Moves between elements:
rg: @>fj, *>ml, %>sm, $>dh
md: @>nq, *>rp, %>pq, $>bl
bn: @>pp, *>sb, %>tm, $>bf
sr: @>zr, *>rc, %>bm, $>bg
pm: @>lg, *>jr, %>bf, $>fr
ls: @>dd, *>hf, %>jq, $>zn
cd: @>mg, *>th, %>hp, $>pj
dz: @>gz, *>bm, %>fs, $>zj
dc: @>sb, *>rz, %>qq, $>rr
sb: @>zn, *>mh, %>ls, $>jn
jr: @>tj, *>rn, %>jn, $>gf
hl: @>pf, *>lm, %>qb, $>ld
gm: @>bg, *>nr, %>sr, $>cn
bf: @>gd, *>jn, %>pp, $>lg
dl: @>hg, *>qb, %>ml, $>mm
qg: @>rp, *>lz, %>ll, $>rj
ns: @>pr, *>ds, %>hr, $>dr
pz: @>zm, *>jq, %>sc, $>gp
cz: @>nh, *>fp, %>cn, $>gh
zn: @>tm, *>qq, %>dd, $>bn
ll: @>sz, *>mr, %>mb, $>rp
fr: @>qb, *>gf, %>lg, $>hl
sm: @>qd, *>cd, %>cg, $>fj
cr: @>tr, *>pz, %>zs, $>mc
rq: @>zj, *>sr, %>dz, $>qh
hc: @>ms, *>nh, %>zq, $>ds
gq: @>sl, *>dg, %>jt, $>bq
zl: @>hf, *>dz, %>pg, $>mh
hs: @>mc, *>tm, %>cr, $>th
ld: @>jq, *>pg, %>pf, $>ls
jc: @>bl, *>rj, %>md, $>dt
zr: @>dz, *>rd, %>dr, $>rq
pj: @>sm, *>dq, %>mg, $>rg
mg: @>cg, *>pc, %>ql, $>sm
lz: @>qr, *>sm, %>mr, $>sd
jt: @>cq, *>bt, %>qm, $>sl
td: @>dj, *>nq, %>jh, $>rc
rn: @>rr, *>zq, %>dc, $>hr
dj: @>mz, *>sn, %>ds, $>rd
mb: @>fp, *>gq, %>zg, $>sz
hg: @>rg, *>ch, %>pj, $>sc
fj: @>lz, *>pj, %>qd, $>tl
fq: @>cn, *>zg, %>gm, $>cz
qq: @>ls, *>zl, %>ld, $>sb
bg: @>rq, *>nl, %>zr, $>mj
nr: @>nl, *>qm, %>rc, $>bz
jl: @>rc, *>bl, %>td, $>nr
mj: @>qh, *>gm, %>rq, $>fz
bm: @>dr, *>dj, %>ns, $>zr
mm: @>sc, *>pf, %>hg, $>pz
fc: @>rj, *>tl, %>qg, $>gr
qh: @>rz, *>bg, %>zj, $>zq
bq: @>mb, *>ht, %>sl, $>ll
hh: @>dc, *>qh, %>mh, $>rn
lm: @>fr, *>pr, %>pm, $>pg
bl: @>jf, *>tg, %>nq, $>qm
fs: @>lm, *>ns, %>gf, $>gz
jh: @>ds, *>gh, %>hc, $>dj
pc: @>hp, *>hs, %>bs, $>cd
qm: @>jl, *>jc, %>jf, $>cq
gh: @>sg, *>lq, %>nh, $>sn
rr: @>jn, *>hh, %>sb, $>jr
cq: @>nr, *>dt, %>jl, $>zg
tm: @>gp, *>ls, %>pz, $>pp
jf: @>td, *>md, %>sn, $>jl
nj: @>pq, *>ll, %>lq, $>md
tc: @>hr, *>hc, %>rn, $>ns
dt: @>qm, *>qs, %>bl, $>jt
mh: @>qq, *>zj, %>hf, $>dc
dm: @>gr, *>zs, %>fc, $>fd
bs: @>fd, *>cr, %>dm, $>hp
pr: @>gf, *>tc, %>jr, $>fs
fl: @>jt, *>qt, %>dt, $>gq
hp: @>ql, *>mc, %>fd, $>mg
gf: @>pm, *>hr, %>tj, $>lm
ds: @>tc, *>sg, %>ms, $>mz
ml: @>pj, *>tz, %>cd, $>hg
bc: @>fc, *>dh, %>sd, $>dm
rc: @>rd, *>jf, %>dj, $>nl
jq: @>mm, *>hl, %>dl, $>dd
nl: @>sr, *>jl, %>rd, $>gm
fz: @>zq, *>cn, %>qh, $>hc
dq: @>cd, *>gd, %>pc, $>ml
zj: @>zl, *>zr, %>gz, $>rz
pg: @>hl, *>fs, %>fr, $>hf
rj: @>tg, *>sd, %>rp, $>qs
qs: @>jc, *>fc, %>tg, $>bt
nq: @>sn, *>nj, %>gh, $>jf
ch: @>ml, *>lg, %>dq, $>dl
qb: @>ch, *>pm, %>tz, $>pf
bz: @>gm, *>cq, %>nl, $>fq
sg: @>hc, *>cz, %>fz, $>jh
qt: @>bt, *>dm, %>qs, $>dg
hf: @>ld, *>gz, %>hl, $>qq
bt: @>dt, *>gr, %>jc, $>fl
sn: @>jh, *>pq, %>sg, $>td
jn: @>bn, *>dc, %>zn, $>tj
sl: @>zg, *>fl, %>cq, $>mb
sz: @>lq, *>bq, %>fp, $>nj
dh: @>tl, *>hg, %>fj, $>zs
zm: @>zs, *>mm, %>dh, $>cr
pf: @>dl, *>fr, %>ch, $>jq
zg: @>bz, *>jt, %>nr, $>fp
mc: @>bs, *>gp, %>tr, $>pc
dr: @>fs, *>mz, %>pr, $>dz
tr: @>dm, *>zm, %>bc, $>bs
tl: @>sd, *>rg, %>lz, $>bc
rz: @>mh, *>rq, %>zl, $>hh
zq: @>hh, *>mj, %>rz, $>ms
qr: @>ll, *>qd, %>bq, $>qg
lq: @>cz, *>mb, %>fq, $>pq
pq: @>gh, *>sz, %>cz, $>nq
gd: @>th, *>bn, %>hs, $>tz
fp: @>fq, *>sl, %>bz, $>lq
fd: @>qt, *>tr, %>gr, $>ql
rd: @>bm, *>td, %>mz, $>sr
dg: @>fl, *>fd, %>bt, $>ht
th: @>pc, *>pp, %>mc, $>dq
hr: @>jr, *>ms, %>rr, $>pr
rp: @>nj, *>qr, %>sz, $>tg
tg: @>md, *>qg, %>nj, $>jc
qd: @>mr, *>mg, %>ht, $>lz
ht: @>gq, *>ql, %>fl, $>mr
mr: @>bq, *>cg, %>gq, $>qr
pp: @>hs, *>zn, %>gp, $>gd
sd: @>qg, *>fj, %>qr, $>fc
tj: @>bf, *>rr, %>bn, $>pm
gp: @>cr, *>dd, %>zm, $>hs
ms: @>rn, *>fz, %>hh, $>tc
cg: @>ht, *>hp, %>dg, $>qd
dd: @>pz, *>ld, %>mm, $>tm
cn: @>mj, *>bz, %>bg, $>nh
tz: @>dq, *>bf, %>th, $>ch
zs: @>bc, *>sc, %>tl, $>tr
nh: @>fz, *>fq, %>mj, $>sg
sc: @>dh, *>dl, %>rg, $>zm
mz: @>ns, *>jh, %>tc, $>bm
gz: @>pg, *>dr, %>lm, $>zl
lg: @>tz, *>tj, %>gd, $>qb
ql: @>dg, *>bs, %>qt, $>cg
gr: @>qs, *>bc, %>rj, $>qt

The rows follow the links: the fewer symbols apart two elements are, the more alike their rows tend to be.

Each row is also shifted at random along 9 hidden directions that mean nothing.

Some elements, each with a row of numbers:
tm -> [-75, 5, -8, -15, 6, -49, 13, -20, 2, -25, -30, -1, -46, 4, -29, -11, 14, 16, 20, 21, -27, -30, -24, 10, 3, 12, -19, 0, 2, -28, -3, -30, -53, 0, -2, -3, -19, -24, -45, 11, 7, 21, -11, -8, -1, 14, -3, 20, -42, 56, -9, 41, 3, -7, 11]
lm -> [77, 47, 26, -18, -42, -13, -8, -6, 12, -7, -10, -30, 10, 18, 7, -28, -41, 13, -11, 6, -9, 5, 24, -13, -14, 36, 6, 13, -13, -54, 49, -27, 6, 31, -6, 13, 24, -47, 8, -19, 0, -9, 28, -51, 12, -33, -19, 10, 20, 35, 19, -22, 6, -5, -12]
rp -> [23, 5, -9, 2, -3, 8, 3, 20, -19, -3, 25, -7, 6, 17, 10, -16, -15, -17, -23, 3, 21, 12, -20, -14, -46, 44, 29, -1, 6, -7, -22, 5, 5, -8, -11, -3, -7, 36, 17, -15, 3, 43, 22, 23, -1, 3, -14, -9, -33, 2, 33, 23, 17, -28, -2]
lg -> [-92, -12, -18, -32, -16, 36, 19, 24, 12, -35, 19, -25, -23, 63, 15, 0, -44, 5, 1, 9, -31, 37, 22, 18, -37, 2, -6, 17, -31, 93, -4, 50, 0, -5, 4, -41, 51, 2, 17, -20, 9, 79, 13, 36, 4, 5, 17, -8, 3, -29, -9, -8, -12, -27, -17]
pz -> [-5, 33, 26, 7, -15, -16, -1, -15, 56, 19, -83, -43, -10, 33, -9, -6, -29, 41, -3, 38, -3, -51, 53, 30, -45, 49, -8, -7, 1, -26, -6, -34, 14, 17, 61, -27, 35, -1, 10, -4, 21, -16, -5, 42, -21, -29, -7, 5, -38, 34, -10, 28, -26, 17, 11]
dd -> [84, 20, -31, -7, -6, -38, 5, -27, -19, -22, 19, 6, -22, -32, -8, 11, 9, 1, 33, 16, -19, -27, -9, 5, 5, -11, -36, -25, -9, -22, -5, -6, 4, -2, -12, -7, -31, -1, -49, -6, 35, 24, 14, 21, -2, 16, -5, 65, -66, -21, -19, 34, -8, -5, -1]
sm -> [-26, -8, -28, -11, 13, -8, 5, 22, -1, -17, 10, -7, 20, -34, -5, 16, 16, -5, 43, 9, -9, -11, -9, 26, 27, -9, -9, -16, 13, 47, 8, -14, -14, -42, 15, 41, -19, -126, -17, -20, 9, -7, 13, 17, 1, -11, 26, 8, -7, -8, -6, -26, -39, 10, 0]
bn -> [-15, 18, -31, 39, 0, -20, -6, -41, -19, 11, 26, -8, -13, -67, 8, 35, 40, 12, 24, 7, 1, -53, -33, 11, -30, -6, -24, -26, -13, 18, -10, -1, -21, 2, -7, -37, -13, 93, -55, 25, 26, 48, 22, 73, -26, 31, 8, 22, -56, -16, -24, 71, -29, -17, -7]
gq -> [40, -33, 43, -8, 0, 49, 11, 17, 13, 20, -6, 26, 0, 13, 9, -27, -3, -10, -12, 0, 37, 57, 46, 0, 51, -3, 22, -8, 0, -79, -23, 31, 62, 3, -2, -20, -8, 75, 36, -20, -29, -29, -22, -29, -11, -16, -44, -35, 51, -35, 23, -7, 65, 15, 25]
ml -> [-48, 24, 51, 3, -21, 22, -14, -4, -28, 2, 41, -7, 32, -41, 47, -8, -37, 36, 2, 3, 0, 6, -13, -24, -23, 2, 27, 15, 0, 23, 50, 37, 50, -9, -65, 20, 26, 13, 42, -3, 43, -12, 13, -68, 17, -9, -13, -20, 16, -91, -1, -15, 4, -49, 4]
ms -> [66, 2, -43, 25, -2, 4, -4, -20, -13, 21, 28, 29, 7, -18, -5, 44, 19, -2, 7, -10, 1, -1, 26, -29, 8, -25, -34, -16, -15, -8, -6, 15, 1, 9, -19, -14, 5, 67, -17, 31, 5, -23, -15, 13, -2, 40, -3, 30, -43, -42, -36, 24, -23, 12, -21]
jc -> [-101, -12, 19, 14, 23, -8, -22, 33, 1, 32, -19, -25, 42, -55, -3, 27, 40, -9, 0, -3, 17, -51, -43, 4, -23, 33, 34, 23, 24, 74, 1, -50, -67, -21, 11, 41, -4, -46, 13, 15, -34, 7, -2, 7, 3, -20, 24, -83, 28, 86, 19, -2, -36, -11, 4]
md -> [156, -12, -25, -20, 6, 15, 0, 23, -10, -15, 21, 14, -2, 10, -19, -4, 13, -38, 5, -9, 26, -1, 2, 2, 14, -9, -17, -21, 9, 18, -26, -8, -4, -9, 29, 12, -20, -12, -2, -25, -9, 45, 8, 28, -12, 4, 14, 2, 24, 30, 23, -28, 20, 3, -11]
hf -> [-73, 32, 27, 13, -29, 34, 0, -6, 6, 6, 18, -21, 6, 38, 41, -15, -55, 25, -28, 1, 2, 35, 41, -9, -52, 15, 6, 13, -29, -18, 20, 44, 56, 35, -10, -43, 59, 89, 37, -3, 17, 15, 26, -2, -5, -10, -18, -6, 11, -57, 3, 4, 15, -18, -21]
dt -> [26, 32, 24, -3, -17, 5, -11, 36, -10, 28, 9, -11, 41, -7, -14, -8, -10, 4, -20, 13, 34, -12, 24, -36, -46, 87, 23, 25, 17, -75, 38, -35, -18, -11, -40, 50, 17, -51, 28, 5, -8, -30, 9, -80, 0, -26, -48, -27, -25, 35, 38, 8, 1, -22, -5]
hs -> [75, 36, 78, -4, -28, -18, -20, -31, -4, -7, 12, -9, 27, -88, 16, -24, -3, 24, 21, 8, 2, -34, -21, 36, 21, -20, 8, 8, 17, -52, 74, -2, 69, -2, -31, 41, -16, -104, -6, -7, 36, -48, 47, -70, -13, -63, -20, 39, 58, -51, 20, -43, 5, 1, 11]
gp -> [31, 0, -7, -42, 3, -38, 24, -18, -15, -57, -12, 15, -55, 33, -11, -55, -22, 5, 23, 8, -29, 29, -32, -13, 54, -15, -3, -17, 8, -48, -2, -14, -27, -1, -8, 11, -39, -40, -25, -36, 8, 13, -18, -50, 29, 22, 1, 26, -7, 36, 3, -4, 56, -14, 26]
mr -> [89, 1, -20, -2, -1, -1, 10, -2, -12, -10, -11, 13, -22, 47, -6, -23, -24, 4, -15, 8, 11, 6, -7, -33, -21, 31, 20, -16, 15, -23, -38, 7, -8, -16, -7, -12, -14, 62, 12, -13, 22, 19, -27, 4, 17, 35, -11, 6, -66, -4, 8, 36, 30, -32, 23]
cz -> [-26, 4, 2, 36, 12, -22, -10, -22, -1, 19, -13, 4, 1, 3, -12, 11, 18, -7, -38, -6, -1, -38, -24, -4, -56, 18, 14, 22, 12, -15, -17, -3, 1, 9, -12, -14, -10, 33, -3, 46, 8, -20, -3, 21, -8, 5, -11, 23, -53, -1, 5, 41, -17, 3, 6]
qd -> [86, 24, -2, -2, -4, -5, -12, 5, -37, -6, 28, 2, 15, -26, -9, 7, -8, 9, 10, 17, 14, -54, -25, -21, -54, 29, 0, 0, 22, 40, 7, -3, -3, -30, -33, 35, 0, -17, 10, -1, 52, 32, 2, -13, 1, 12, 6, 12, -53, -20, 8, 11, -14, -46, -2]
qm -> [-51, -8, -32, 2, 16, 17, 29, 19, 16, -13, -17, 23, -8, 82, -25, -17, -11, -11, -14, -5, 15, 40, 55, 12, 5, -9, -22, -10, 4, -57, -16, 14, 22, -13, 37, -3, 8, -55, 2, 2, -4, -40, -6, 10, -18, -3, -10, 39, -14, -25, 4, -22, 10, 38, -12]
qh -> [40, 16, 21, -27, -37, 16, -27, 35, -4, 17, 13, -29, 44, -6, -19, 26, -9, 2, -13, 0, -7, -20, 13, -43, -36, 51, 12, 55, -4, 56, 72, -33, -86, -5, -47, 57, 62, -97, 29, 19, -26, 2, -8, -112, 22, -14, 1, -64, 45, 75, 8, -40, -33, -39, -30]
bs -> [33, 13, -50, -27, -12, -3, 21, 33, -14, -14, 11, 5, 13, 20, -8, -2, -24, 7, 31, 17, -8, 36, 38, -37, 28, 44, -1, -24, 1, -48, 14, -18, -26, -40, -27, 40, -2, -82, -4, -33, 8, -28, -8, -47, 28, 18, -21, 9, -69, -8, -5, 6, -10, -13, 6]
jq -> [-55, -17, 10, -35, -7, 11, 0, 7, -22, -47, 48, -9, -18, -12, 16, 0, -9, -7, 21, 3, -35, 8, -43, 26, -4, -37, -8, 21, -16, 98, 14, 39, 9, -9, -28, -5, 7, -37, -8, -19, 14, 84, 23, -2, 2, -9, 22, 5, 43, -30, 0, -23, 0, -33, -10]
cq -> [59, -26, -23, -8, 15, 29, 26, 14, 24, 8, -31, 38, -27, 69, -38, -12, 12, -15, -2, -2, 30, 35, 73, 0, 48, -17, -34, -28, 3, -79, -40, 6, 14, 0, 51, -21, -4, 25, 1, -5, -26, -35, -38, 13, -21, 14, -17, 14, 7, 6, -1, -12, 39, 48, 1]
zs -> [113, 7, -35, -4, -16, 38, 15, 19, 4, 13, 19, 5, 15, 10, 18, 8, -28, 9, 25, 19, 21, 40, 75, -17, 18, 25, -9, -45, -18, -41, -21, 24, 46, -17, 4, -22, 16, 61, 17, -40, 18, -5, -3, 27, -1, 19, -25, 9, -57, -72, -15, 22, 1, -3, 9]
jl -> [-4, -42, -14, 8, 28, -3, -3, 1, 21, 23, -44, 21, 0, 9, -31, 26, 37, -15, -5, -14, 0, -15, 2, -1, 35, -27, -5, 3, 14, 38, -27, -18, -43, -13, 27, 8, -10, -13, 2, 26, -32, -45, -53, 8, 8, 20, 23, -25, 10, 40, -22, -9, -20, 36, 13]
jr -> [0, 0, 0, 2, 0, -9, -17, 2, 19, 37, -40, -16, 8, -8, 8, 27, -2, 15, 9, 3, -10, -13, 18, -37, 24, 9, -1, -3, -16, 46, -12, -42, -43, 32, 17, 0, 26, 79, 21, -4, -28, -7, -46, -4, 30, 26, 24, -67, 6, 75, -32, 13, -15, 3, 1]
dq -> [69, 6, -35, 3, 6, -10, -1, -22, -18, -23, 7, -7, -12, -7, 35, -1, -19, 4, 20, 2, -13, -9, -39, -2, -5, -25, 0, -38, -3, 80, -36, 13, 11, -2, 20, -27, -17, 74, -3, -32, 45, 58, 3, 80, 19, 35, 44, 13, -42, -30, -23, 18, -8, -25, 12]
fj -> [36, 7, 22, -26, -13, 30, 5, 28, -13, 1, 21, 6, 3, 1, -12, -11, -15, 15, 11, 29, 26, 2, 38, -11, -15, 37, -3, 1, 0, -38, 9, 13, 14, -19, -29, 10, 17, 11, 20, -17, 12, 24, -3, -49, -19, -9, -39, -18, -6, -17, 18, 6, 29, -30, 1]
bt -> [-28, -5, 39, 18, 5, 13, -7, 1, -5, 24, -4, 2, 8, -21, 8, -11, 7, 6, -19, 3, 28, -5, -18, -6, -20, 27, 37, 12, 18, -34, -8, 6, 16, -9, -21, -3, -10, 51, 19, 13, -3, -11, -2, -20, -9, -10, -27, -31, 0, -8, 23, 22, 22, -17, 22]
qb -> [62, -5, -2, -7, -16, 24, -8, 7, 46, 37, -34, -27, 5, -10, -6, 47, 5, 19, 25, 31, 3, -30, 72, 17, -6, 21, -27, -14, -26, 42, -15, -9, -5, 9, 39, -35, 43, 61, 8, -9, -4, 17, -22, 50, -20, -1, 4, -35, -6, 16, -35, 27, -36, 13, -2]
gm -> [35, -8, 6, 2, 10, -31, -19, 7, -10, 5, 1, -8, 18, -31, 0, 13, 19, -30, -15, -19, -12, -23, -52, -6, -5, 2, 23, 24, 9, 50, -3, -31, -27, 17, -9, 25, -26, -31, 2, 6, -29, 6, 8, 4, 20, -9, 25, -16, 21, 59, 14, -11, -17, 3, 0]
hr -> [-86, 0, 26, 36, 14, -32, -24, -32, 15, 55, -28, 8, 21, -76, -5, 51, 43, 20, 9, 1, -14, -49, 8, -3, 19, -23, -16, 15, -7, -11, 8, -23, 4, 25, -24, 7, -5, 29, -13, 56, -11, -80, -34, -16, 0, 1, -9, -6, -12, 1, -43, 34, -42, 38, 1]
jf -> [49, -22, -43, -4, 14, 18, 7, 11, -33, 1, 27, 47, -3, 41, -8, 14, -7, -12, -13, -15, 0, 30, 8, -62, 5, -15, -8, -1, 1, 21, -23, 29, -15, -15, -45, 8, -1, 53, 22, 18, 4, -16, -54, -30, 31, 62, 0, 2, -51, -38, -19, 8, 11, -17, -4]
ch -> [-51, -16, -40, -12, 19, -8, 4, 12, 11, 3, -18, 9, 35, -15, 15, 49, -14, 17, 54, 1, -45, 10, 38, -15, 69, -47, -25, -19, -8, 96, 5, -5, 12, -23, 5, 42, 9, -85, 20, -18, 14, -76, -51, -3, 47, 25, 46, 1, -38, -53, -75, -30, -68, 32, 3]
mj -> [30, 1, -29, -4, -7, 20, -4, 28, 19, 8, -11, -24, 20, 50, 8, 11, -20, -18, -19, -10, 2, 15, 34, -4, -27, 18, -3, 1, -16, 60, -18, -15, -16, 24, 53, -11, 40, 1, 29, -16, -25, 32, 7, 53, 6, -1, 32, -26, 21, 46, 1, -28, -23, 16, -30]
cd -> [-102, -21, -8, -19, 0, 27, 38, 8, 5, -35, 8, 17, -26, 45, 23, -49, -28, 10, 13, -4, -8, 99, 19, 11, 66, -21, 14, -21, -8, -70, 7, 42, 28, -21, -3, -14, -8, -15, -1, -36, -5, -27, 2, -28, 9, -1, -23, 10, 22, -61, 5, -21, 48, 8, 24]
th -> [-42, -1, 20, 20, 18, -15, -7, -32, 17, 14, -35, 3, 3, -61, 19, 11, 19, 25, 32, 3, -2, -26, -18, 29, 52, -49, -4, -26, 10, 11, -2, -9, 24, -2, 27, 0, -22, 5, -12, -1, 13, -48, -10, 26, -4, -7, 23, -4, 21, -23, -29, -4, -12, 28, 23]

From each start, follow one symbol. Which element do you reach?
Answer with the element's name.
new walk
[89, -22, 17, -1, 10, -14, -8, -11, 4, 4, -13, 18, -11, -12, -25, -2, 33, -24, -13, -11, 3, -17, -25, 9, 22, -20, 5, 12, 17, -22, -7, -12, -14, 1, 1, 8, -34, -25, -16, 19, -22, -23, -12, -18, -3, -5, -5, 14, 24, 28, 10, -11, 12, 19, 15]
%: nl
new walk
[-73, -2, -25, 4, 19, -36, -2, -19, -12, -18, 4, -4, -6, -41, 8, 28, 14, 6, 35, 6, -36, -37, -41, 17, 4, -39, -22, -8, -1, 86, -9, -2, -4, -10, 2, 5, -17, -27, -28, 5, 30, 16, -1, 45, 8, 16, 40, 27, -34, -24, -36, 14, -43, -1, -2]
%: hs
new walk
[-1, 20, 10, -11, -23, 13, -17, 13, 12, -2, 2, -43, 26, 7, 35, 5, -41, 5, -5, -4, -20, 1, 0, -1, -29, 11, 15, 17, -21, 92, 26, -5, -2, 22, 14, 2, 51, -14, 34, -23, -2, 35, 25, 9, 21, -18, 34, -36, 45, 19, -2, -36, -29, -18, -19]
@: hl
new walk
[48, 12, 38, 17, -12, 35, -15, 1, -17, 17, 33, 12, 15, -1, -10, 4, -3, -2, -37, 0, 39, -30, 8, -5, -77, 18, 1, 27, 9, -10, 11, 37, 39, -2, -33, -9, 26, 48, 26, 37, 23, 21, 16, -18, -36, -11, -28, 8, 4, -49, 25, 3, 15, -27, -19]
@: cz
new walk
[49, -22, -1, -4, 6, 8, -7, 15, 10, 7, -1, 3, 13, 21, 11, 8, -7, -29, -24, -15, -14, 24, 8, 1, 6, -13, 15, 18, -7, 40, -23, 11, 31, 17, 8, -8, -2, 5, 30, -8, -21, -8, -8, 26, 18, -7, 15, -5, 14, -8, -2, -21, -10, 22, 0]
@: rd
new walk
[-53, 15, -35, 12, 13, -55, -15, -20, -44, 0, 14, -3, -10, -22, 10, 24, -2, 7, 0, -7, -34, -30, -71, -58, -29, 4, 0, 5, -8, 69, -17, -30, -58, 24, -40, 8, -14, 85, -11, 20, 13, 41, -25, 6, 43, 57, 31, -15, -68, 48, -26, 56, -19, -41, -10]
@: qq
new walk
[-44, -13, -56, 38, 36, 5, 8, -1, -10, 21, 4, 33, 17, 6, -11, 44, 22, -4, 2, -14, 12, -13, 19, -22, -4, -27, -26, -21, 10, 32, -34, 8, -5, -22, 10, 4, -3, 30, 1, 37, 13, -45, -38, 46, 1, 46, 24, 16, -64, -47, -37, 14, -39, 25, -12]
%: bz
new walk
[-86, 34, 50, 0, -16, -17, -8, -17, -20, -18, 9, -23, -2, -26, 17, -37, -20, 33, -5, 8, -4, -17, -64, 1, -40, 25, 38, 21, 16, -14, 50, -3, -17, -11, -41, 17, 1, -31, 1, 6, 26, 13, 30, -61, 8, -23, -14, -12, 9, 3, 29, 4, 15, -52, 15]
*: ch
new walk
[-86, -8, 0, -19, -12, 14, 16, 1, 16, -24, 0, -18, -37, 33, -2, -10, -11, 10, 5, 12, -18, 18, 9, 25, -7, 2, -9, 7, -21, 11, 3, 19, -19, -1, 6, -38, 26, 4, -14, -7, -6, 48, 12, 9, -15, -4, -5, -4, 17, 9, 0, 8, 10, -12, -3]
*: jn
new walk
[-44, 3, 1, 2, 1, -2, 3, 25, 3, 11, -23, -20, 7, 34, -5, -16, -13, -1, -26, 9, 12, 1, -7, -17, -43, 69, 42, 14, 16, -21, -10, -24, -36, -12, -3, 7, 4, -3, 23, -2, -12, 3, -2, -8, 9, -6, -18, -37, -37, 50, 26, 26, 2, -22, 15]
$: ll
new walk
[32, -34, -4, -3, 25, 20, 6, 15, 38, 12, -43, 13, -5, 29, -33, 9, 29, -19, 4, -5, 23, -8, 34, 30, 39, -27, -21, -10, 12, 10, -26, -14, -13, -9, 68, -3, -2, -37, 0, 2, -34, -24, -25, 31, -25, -7, 20, -18, 52, 41, -3, -34, 0, 46, 2]
%: nr
new walk
[32, -24, 4, 3, 6, -1, 4, 2, 22, 23, -35, 22, -4, 33, -14, -2, 3, -11, -24, -9, -2, 25, 41, -16, 26, 0, 4, 10, -1, -59, -24, 0, 20, 17, 1, -10, -6, 29, 18, 11, -28, -62, -37, -16, 7, 6, -25, 3, -13, 3, -5, 10, 12, 35, 14]
*: pq
new walk
[68, 29, 14, -15, -10, -45, 4, -28, 6, 6, -45, -1, -38, -4, -39, -15, 5, 31, 20, 35, 0, -47, 14, -17, 3, 42, -24, -12, 2, -95, -1, -49, -39, 15, -10, 1, -14, 30, -30, 4, 11, -3, -27, -43, -8, 13, -37, 12, -58, 74, -6, 61, 30, -12, 17]
*: bf
new walk
[11, -10, 27, -20, -4, 38, 19, 17, 24, -33, -6, -5, -44, 88, -24, -57, -10, -24, -43, 2, 35, 12, 13, 56, -51, 13, -4, 11, 6, -36, -28, 28, 25, 12, 62, -52, 10, 17, 7, -14, -12, 88, 38, 48, -58, -39, -16, 12, 66, 32, 62, -19, 64, -1, -11]
*: tg
new walk
[-24, 17, 37, 5, -11, -3, -11, -17, 0, 7, 17, -6, 21, -60, 9, 20, 3, 23, 24, 18, -10, -32, 12, 22, -10, -18, -20, 9, -7, 6, 32, 17, 56, -1, -29, 7, 8, -29, -2, 12, 35, -19, 19, -18, -16, -27, -10, 30, -3, -70, -16, -2, -24, 2, -4]
$: gd
new walk
[49, 3, -22, -37, 5, -8, 29, 12, -19, -41, 1, 31, -32, 50, -36, -39, -19, 4, 15, 18, 4, 26, 20, -24, 28, 13, -18, -17, 16, -82, -2, -5, -12, -29, -16, 29, -23, -57, -9, -23, 14, -12, -24, -66, 9, 19, -30, 35, -39, 4, 11, -3, 48, -11, 13]
*: bs
